Below is a small trained network, with its code and all its weights. Each question gives an input and a class and asks what happens when units are switched off, that is, made to give their printed mean instead of their output.

import numpy as np


def w(rows, s, z=0):
    codes = np.array(rows[::2]) - 128.0
    scale = np.full(codes.shape[1], s)
    scale[-1] = z or s
    return codes * scale


def norm(h):
    return h / np.sqrt((h * h).mean(-1, keepdims=True) + 1e-5)


def f(y):
    return y / 2 * (1 + np.tanh(0.7978845608 * (y + 0.044715 * y**3)))


def log_softmax(a):
    a = a - a.max(-1, keepdims=True)
    return a - np.log(np.exp(a).sum(-1, keepdims=True))


def net(x, mask):
    res = np.array(x, float).reshape(1, 6) / 4 @ E
    u = 0
    for l in range(4):
        y = f(norm(res) @ A[l][:, :-1].T + A[l][:, -1])
        res = res + np.where(mask[u : u + 6], y, B[l][:, -1]) @ B[l][:, :-1]
        u += 6
    return log_softmax(norm(res)[-1] @ U[:, :-1].T + U[:, -1])


A, B = {}, {}
E = w([
[107,66,118,95,203,144,77,189,167,31],'x0',
[99,149,39,99,81,181,144,158,147,141],'x1',
[122,56,91,209,195,141,74,185,118,164],'x2',
[238,147,134,111,154,124,12,143,44,95],'x3',
[67,125,92,104,108,171,141,114,2,95],'x4',
[132,195,72,185,133,117,115,136,188,98],'x5',
],0.008)
A[0] = w([
[59,29,99,117,171,136,52,220,215,46,113],'0.n1',
[40,123,113,105,3,180,170,155,234,180,96],'0.n2',
[95,82,134,69,216,161,145,182,111,119,85],'0.n3',
[118,15,195,209,183,118,190,79,53,153,70],'0.n4',
[150,122,100,221,156,23,81,168,161,184,58],'0.n5',
[34,82,144,100,181,155,161,77,216,109,2],'0.n6',
],0.0057,0.0046)
B[0] = w([
[139,76,122,161,177,77,182,224,133,62,252],'0.n1',
[107,60,116,142,64,210,131,38,227,237,253],'0.n2',
[143,185,141,144,133,186,147,163,21,144,158],'0.n3',
[47,93,149,171,111,23,70,115,136,194,176],'0.n4',
[165,123,109,235,213,88,155,107,88,122,169],'0.n5',
[210,109,165,97,93,2,68,154,162,111,149],'0.n6',
],0.0076,0.0041)
A[1] = w([
[166,171,138,176,210,166,129,138,194,115,220],'1.n1',
[132,154,176,118,141,24,193,80,255,128,5],'1.n2',
[69,75,194,89,171,164,143,164,177,73,144],'1.n3',
[228,114,181,74,176,103,107,166,70,74,130],'1.n4',
[76,109,183,77,115,140,124,131,251,158,82],'1.n5',
[236,77,192,117,114,103,104,109,93,213,87],'1.n6',
],0.007,0.0026)
B[1] = w([
[214,227,87,159,113,119,110,158,137,142,200],'1.n1',
[233,185,173,64,14,89,158,127,206,6,221],'1.n2',
[163,169,69,72,104,89,213,99,87,126,189],'1.n3',
[109,86,104,73,39,246,151,117,147,116,254],'1.n4',
[158,123,96,146,18,89,201,124,161,171,210],'1.n5',
[254,111,163,106,125,83,220,191,218,183,208],'1.n6',
],0.0071,0.0052)
A[2] = w([
[150,165,88,109,98,81,70,146,143,161,34],'2.n1',
[103,115,150,90,107,87,144,159,69,95,101],'2.n2',
[123,164,114,198,150,88,103,122,129,175,121],'2.n3',
[123,77,221,186,131,108,94,89,72,150,145],'2.n4',
[116,111,101,112,130,167,160,107,157,142,34],'2.n5',
[196,118,174,132,91,142,5,122,122,102,3],'2.n6',
],0.011,0.004)
B[2] = w([
[205,93,153,150,95,163,192,102,103,95,166],'2.n1',
[174,93,141,119,179,184,85,99,59,83,234],'2.n2',
[148,100,168,64,199,129,55,57,34,140,223],'2.n3',
[143,6,128,89,136,59,63,104,170,254,250],'2.n4',
[105,176,22,158,105,74,130,163,117,164,181],'2.n5',
[111,133,115,52,71,36,216,177,252,149,239],'2.n6',
],0.0089,0.0026)
A[3] = w([
[76,40,46,145,207,157,133,253,197,76,190],'3.n1',
[129,49,162,154,174,87,167,122,20,197,149],'3.n2',
[176,160,212,87,123,50,161,71,244,77,137],'3.n3',
[186,152,90,225,220,134,81,177,191,42,4],'3.n4',
[154,239,167,138,205,202,181,57,47,122,194],'3.n5',
[233,159,139,99,99,151,91,152,207,132,90],'3.n6',
],0.0083,0.0043)
B[3] = w([
[221,185,168,127,144,118,188,127,86,161,211],'3.n1',
[211,141,121,102,137,163,101,126,161,153,191],'3.n2',
[184,178,109,58,39,56,168,216,94,139,254],'3.n3',
[44,226,217,207,237,105,127,187,66,60,169],'3.n4',
[148,153,92,92,80,154,97,173,151,76,162],'3.n5',
[146,160,155,125,112,52,246,190,153,170,220],'3.n6',
],0.013,0.009)
U = w([
[194,159,110,68,47,40,214,179,196,178,253],'0',
[84,177,95,236,171,140,65,138,199,103,5],'1',
[234,126,143,93,197,201,107,138,34,136,189],'2',
[62,122,89,44,54,190,66,124,64,19,14],'3',
[5,119,33,165,63,196,157,33,226,177,166],'4',
[96,212,219,195,224,55,193,210,80,43,59],'5',
[113,37,177,123,205,32,27,74,168,213,92],'6',
],0.015,0.0045)

Each question gives the input, the list of numbers given to net, and the class t.
The units are the neurons (one row each of A and B). Each row of codes is followed by its name. A weight is (code - 128) times the scale printed after its matrix; where a second scale follows, it is the last column's (A, B and U).
mask holds one flag per neuron, layer by layer. A switched-off neuron (its flag False) gives its mean, the last column of its row in B, instead of its output. The means were averaged over made-up inputs and are rounded, as every weight is.
A unit's drop is (log p(t) with every unit on - log p(t) with that unit switched off) / (log p(t) with every unit on - log p(t) with every unit switched off).
The circuit of an input: a set's keep is (log p(t) with only the set's units on - log p(t) with every unit switched off) / (log p(t) with every unit on - log p(t) with every unit switched off). Starting from the 12 units with the biggest drops (on a tie, the unit counted first), units are removed one at a time, each time the one whose removal leaves the highest keep (on an exact tie, the one counted first), for as long as the keep stays at least 0.8.
circuit, biggest first: the units of the circuit, biggest drop first
top k neurons: the k neurons with the biggest drops, biggest first
top k neurons in layer l: the k neurons of layer l with the biggest drops, biggest first
drop when u is switched off: that unit's drop, to one decimal
input [7,-2,0,7,1,5], class 5: circuit, biggest first	[3.n4]
input [7,4,-1,7,-1,-2], class 2: circuit, biggest first	[3.n3, 1.n2]
input [-7,-8,6,8,6,-4], class 6: circuit, biggest first	[2.n4, 3.n3]
input [-2,-8,7,3,-5,-3], class 6: top 2 neurons	[0.n4, 0.n5]
input [6,6,-4,0,1,0], class 2: top 2 neurons in layer 0	[0.n1, 0.n3]
input [6,-1,3,-7,2,-3], class 2: top 3 neurons	[0.n3, 2.n2, 0.n1]
input [1,-6,6,1,-4,-5], class 6: top 2 neurons	[0.n4, 2.n4]
input [5,7,-2,-7,8,-1], class 4: top 2 neurons	[0.n2, 3.n3]
input [-5,6,3,-7,-5,-2], class 4: top 2 neurons in layer 0	[0.n2, 0.n1]
input [-3,0,1,1,6,-8], class 6: top 2 neurons	[2.n4, 0.n4]
input [-1,-6,4,5,5,-3], class 6: top 3 neurons	[2.n4, 0.n4, 1.n2]
input [2,-8,3,-5,-2,3], class 5: top 2 neurons	[3.n4, 0.n1]
input [3,-8,7,-2,8,2], class 6: top 2 neurons	[0.n4, 2.n4]
input [-1,8,8,-2,-2,-7], class 2: top 2 neurons in layer 1	[1.n2, 1.n4]
input [4,-7,8,-2,0,3], class 2: top neuron in layer 2	[2.n3]
input [1,1,1,4,5,0], class 3: top 2 neurons	[0.n2, 1.n4]
input [1,-1,5,6,-4,2], class 5: top 2 neurons	[3.n4, 0.n5]
input [-6,8,3,-4,-7,4], class 4: top 2 neurons in layer 3	[3.n3, 3.n1]
input [-3,-2,7,-2,-2,-4], class 6: drop when 0.n6 is switched off	0.0
input [-1,-3,8,-6,-4,4], class 5: drop when 3.n4 is switched off	0.2
input [-6,-4,8,2,8,-7], class 6: drop when 2.n4 is switched off	0.2
input [-7,0,3,3,3,8], class 2: drop when 2.n3 is switched off	0.2
input [-8,-5,0,-1,8,4], class 6: top neuron	[2.n4]
input [-8,5,-5,-1,1,6], class 4: top 2 neurons in layer 0	[0.n2, 0.n6]
input [2,-5,0,-1,-1,-7], class 6: top 2 neurons in layer 0	[0.n4, 0.n3]
